Here is a tiny trained network, its code and every weight. The questions are about switching its units off for an input and a class, where a switched-off unit gives its printed mean instead of its output.

import numpy as np


def w(rows, s, z=0):
    codes = np.array(rows[::2]) - 128.0
    scale = np.full(codes.shape[1], s)
    scale[-1] = z or s
    return codes * scale


def f(y):
    return y / 2 * (1 + np.tanh(0.7978845608 * (y + 0.044715 * y**3)))


def log_softmax(a):
    a = a - a.max(-1, keepdims=True)
    return a - np.log(np.exp(a).sum(-1, keepdims=True))


def net(x, mask):
    res = np.array(x, float).reshape(1, 6) / 4 @ E
    y = f(res @ A[0][:, :-1].T + A[0][:, -1])
    res = res + np.where(mask, y, B[0][:, -1]) @ B[0][:, :-1]
    return log_softmax(res[-1] @ U[:, :-1].T + U[:, -1])


A, B = {}, {}
E = w([
[179,101,184,104,41,123,109,242,119,123,187,255],'x0',
[159,130,132,88,122,91,134,87,124,145,135,125],'x1',
[179,77,161,90,165,130,53,168,245,59,142,38],'x2',
[3,75,181,103,149,41,166,188,161,191,92,142],'x3',
[192,59,3,147,107,74,179,202,94,98,137,46],'x4',
[58,104,71,48,127,225,156,117,137,174,249,103],'x5',
],0.0056)
A[0] = w([
[121,169,127,203,102,89,128,126,162,47,43,147,97],'n1',
[78,107,125,121,175,56,176,182,194,193,127,163,89],'n2',
[196,193,139,175,123,201,74,106,55,108,189,94,95],'n3',
[151,100,90,143,100,64,178,162,87,87,165,76,71],'n4',
[73,73,200,101,143,102,211,174,128,152,98,110,92],'n5',
[86,154,102,143,187,129,119,54,142,139,82,72,122],'n6',
[125,134,107,121,75,141,147,91,19,147,111,153,112],'n7',
[137,81,167,91,228,137,90,104,213,81,138,55,117],'n8',
[31,85,134,184,138,104,138,192,149,150,102,148,200],'n9',
[165,62,52,193,138,128,144,184,85,91,133,111,146],'n10',
[198,201,91,123,84,217,104,80,103,84,152,121,148],'n11',
[109,129,110,177,172,140,148,82,122,150,90,48,75],'n12',
[97,189,199,103,160,159,71,97,138,131,110,174,95],'n13',
[116,158,226,122,147,169,94,73,138,145,142,158,147],'n14',
[26,104,84,89,98,228,105,161,148,145,213,96,145],'n15',
[80,113,76,72,133,164,139,126,125,134,207,113,86],'n16',
[210,146,140,203,177,125,87,176,74,92,26,157,183],'n17',
[92,165,106,151,98,172,179,122,31,146,107,166,122],'n18',
[158,62,52,157,117,101,174,195,87,137,98,94,108],'n19',
[142,107,154,137,50,143,104,185,146,132,176,192,165],'n20',
[150,135,126,175,129,43,89,124,113,101,77,137,101],'n21',
[50,42,119,88,151,83,129,155,161,217,96,145,98],'n22',
[140,154,134,117,82,138,188,108,43,198,82,146,142],'n23',
[117,167,135,119,114,103,178,83,3,185,137,125,98],'n24',
[121,111,138,175,88,127,98,214,142,84,169,216,142],'n25',
[126,143,138,205,138,99,101,152,135,66,34,167,101],'n26',
[192,179,106,142,69,198,112,95,100,49,144,152,124],'n27',
[69,109,157,83,127,18,135,120,103,157,134,132,141],'n28',
[200,74,57,76,145,99,202,144,94,140,72,116,186],'n29',
[177,190,54,131,101,163,86,106,125,88,147,146,98],'n30',
[192,86,162,96,1,85,79,151,117,151,190,180,118],'n31',
[95,141,93,178,136,118,137,109,59,155,133,205,92],'n32',
[115,194,204,104,125,134,59,63,148,134,87,175,133],'n33',
[174,160,162,172,131,45,70,145,106,121,76,151,91],'n34',
[193,64,195,30,141,107,62,151,206,78,156,107,163],'n35',
[162,172,175,190,149,66,112,158,107,120,94,108,4],'n36',
[169,100,160,88,159,113,49,136,171,100,168,48,206],'n37',
[75,188,175,74,132,181,60,77,126,122,98,172,93],'n38',
[79,160,97,159,196,130,126,79,109,123,108,36,81],'n39',
[84,164,65,167,89,102,184,104,76,147,113,179,97],'n40',
[87,123,53,66,138,208,147,129,158,124,203,153,153],'n41',
[129,104,134,118,71,108,124,197,114,75,182,198,88],'n42',
[136,66,65,102,65,89,155,147,62,99,135,63,93],'n43',
[93,150,62,159,179,116,159,68,150,108,72,76,128],'n44',
[95,119,91,71,138,210,140,160,123,160,182,113,106],'n45',
],0.0057,0.0038)
B[0] = w([
[131,139,144,41,40,96,41,49,87,176,144,147,183],'n1',
[126,184,87,65,150,96,190,148,199,70,81,112,177],'n2',
[121,192,107,100,173,83,209,126,233,82,31,121,204],'n3',
[92,116,111,168,2,194,149,138,223,199,206,136,164],'n4',
[150,159,105,105,183,100,200,132,222,77,63,132,173],'n5',
[31,95,34,144,147,125,88,111,54,116,187,244,205],'n6',
[151,91,134,158,113,157,115,156,135,92,71,72,186],'n7',
[144,75,60,179,114,150,37,192,81,91,78,124,212],'n8',
[130,162,175,131,196,55,183,126,134,87,97,86,219],'n9',
[69,153,148,188,90,119,144,129,174,146,176,90,208],'n10',
[125,191,113,120,162,71,220,136,172,97,49,100,241],'n11',
[32,133,32,104,138,133,91,70,150,114,185,240,173],'n12',
[107,129,123,224,43,194,172,163,220,158,213,78,188],'n13',
[129,137,144,239,85,159,175,206,182,208,196,112,207],'n14',
[163,137,172,101,61,73,65,95,108,203,43,64,243],'n15',
[139,176,206,35,26,58,41,57,132,182,102,136,177],'n16',
[133,182,168,76,110,94,118,87,96,185,120,81,254],'n17',
[206,67,124,145,97,150,107,178,93,73,83,87,208],'n18',
[81,151,159,184,43,192,148,146,211,183,226,97,197],'n19',
[62,149,41,140,173,78,104,121,78,122,145,171,224],'n20',
[152,136,161,107,43,95,98,57,129,172,148,127,175],'n21',
[141,147,115,121,143,81,204,114,174,86,51,130,193],'n22',
[138,84,131,156,113,172,100,156,83,89,77,87,204],'n23',
[136,67,104,169,80,183,52,185,92,74,64,113,196],'n24',
[68,168,34,145,194,100,88,98,67,124,157,200,216],'n25',
[159,147,198,49,24,71,65,71,122,216,91,109,190],'n26',
[115,191,90,107,185,98,201,108,177,84,52,97,220],'n27',
[156,162,103,149,157,97,152,133,158,96,65,85,180],'n28',
[103,122,166,206,96,153,186,121,103,175,175,98,209],'n29',
[105,169,145,131,148,92,188,89,221,74,86,108,181],'n30',
[59,162,41,125,196,105,107,110,65,80,173,222,228],'n31',
[140,58,107,132,123,186,54,180,121,63,99,110,179],'n32',
[93,142,155,197,55,140,156,188,159,180,214,104,217],'n33',
[128,159,182,69,37,73,77,88,109,183,102,155,191],'n34',
[162,56,87,203,120,153,85,162,56,84,82,92,246],'n35',
[113,116,124,33,12,150,67,102,203,152,94,153,141],'n36',
[143,133,103,181,121,140,100,193,78,104,95,99,233],'n37',
[92,135,118,222,44,181,172,162,174,143,171,112,191],'n38',
[69,118,19,121,148,110,94,120,105,110,168,222,194],'n39',
[195,39,133,157,95,187,42,213,125,76,64,102,197],'n40',
[141,171,232,73,71,6,23,43,71,162,80,81,224],'n41',
[40,142,40,94,131,83,122,101,111,127,162,221,192],'n42',
[127,162,154,185,42,171,172,140,199,192,187,139,181],'n43',
[40,112,32,120,164,113,114,102,70,122,219,234,208],'n44',
[141,177,156,65,42,71,54,97,109,167,101,102,188],'n45',
],0.0048,0.0045)
U = w([
[139,153,163,58,92,92,76,72,119,189,109,117,87],'0',
[115,139,133,190,98,163,172,159,203,171,218,118,92],'1',
[85,135,66,115,174,113,111,111,94,96,175,228,95],'2',
[162,65,118,153,135,160,81,194,104,58,72,102,90],'3',
[136,179,124,96,181,95,220,119,200,76,64,116,103],'4',
[134,148,135,150,163,112,138,133,91,142,135,113,247],'5',
[161,94,188,88,198,164,168,107,112,133,173,132,148],'6',
[242,22,188,1,230,245,178,84,189,138,220,199,11],'7',
],0.011,0.012)

Each question gives the input, the list of numbers given to net, and the class t.
The units are the neurons (one row each of A and B). Each row of codes is followed by its name. A weight is (code - 128) times the scale printed after its matrix; where a second scale follows, it is the last column's (A, B and U).
mask holds one flag per neuron, in row order. A switched-off neuron (its flag False) gives its mean, the last column of its row in B, instead of its output. The means were averaged over made-up inputs and are rounded, as every weight is.
A unit's drop is (log p(t) with every unit on - log p(t) with that unit switched off) / (log p(t) with every unit on - log p(t) with every unit switched off).
The circuit of an input: a set's keep is (log p(t) with only the set's units on - log p(t) with every unit switched off) / (log p(t) with every unit on - log p(t) with every unit switched off). Starting from the 12 units with the biggest drops (on a tie, the unit counted first), units are removed one at a time, each time the one whose removal leaves the highest keep (on an exact tie, the one counted first), for as long as the keep stays at least 0.8.
units of the circuit, in order: the units of the circuit, biggest drop first
most important unit: the unit with the biggest drop
k most important neurons: the k neurons with the biggest drops, biggest first
drop when u is switched off: that unit's drop, to one decimal
input [-5,-4,-4,0,5,2], class 1: units of the circuit, in order => [n19; n43]
input [-6,6,7,5,5,-4], class 3: units of the circuit, in order => [n8]
input [6,0,7,-7,-8,8], class 0: 4 most important neurons => [n41; n15; n45; n16]
input [-8,-6,7,-4,-8,-3], class 1: units of the circuit, in order => [n13; n33]
input [6,-3,-7,1,8,-7], class 1: 2 most important neurons => [n19; n4]
input [4,-4,-1,-7,-5,8], class 0: 2 most important neurons => [n41; n15]
input [-6,-5,-8,0,5,3], class 3: units of the circuit, in order => [n40; n24]
input [-7,7,7,5,-3,2], class 2: units of the circuit, in order => [n6; n44]
input [7,4,-2,5,6,7], class 0: units of the circuit, in order => [n41; n16]
input [5,0,-1,-7,8,-6], class 1: units of the circuit, in order => [n19; n4]
input [-4,2,0,7,-2,6], class 4: 2 most important neurons => [n22; n5]
input [-5,2,5,6,-4,-7], class 0: 3 most important neurons => [n26; n1; n34]
input [-4,-6,7,7,-6,0], class 3: 3 most important neurons => [n8; n35; n37]
input [5,-3,-1,7,-2,-8], class 0: units of the circuit, in order => [n26]
input [6,5,3,-2,-7,1], class 1: 2 most important neurons => [n14; n13]
input [7,-5,-3,8,1,-6], class 4: 3 most important neurons => [n9; n5; n2]
input [-7,2,1,-2,-5,-7], class 0: 2 most important neurons => [n26; n1]
input [7,-8,6,-7,5,7], class 5: 3 most important neurons => [n35; n37; n26]
input [1,3,5,8,-4,0], class 4: drop when n2 is switched off => 0.1
input [1,-2,0,-6,-8,-6], class 1: drop when n14 is switched off => 0.2
input [-7,-4,-5,-5,1,-3], class 2: most important unit => n44
input [-2,1,-1,8,-7,-3], class 4: drop when n28 is switched off => 0.3
input [3,-5,1,5,-2,2], class 4: drop when n5 is switched off => 0.1
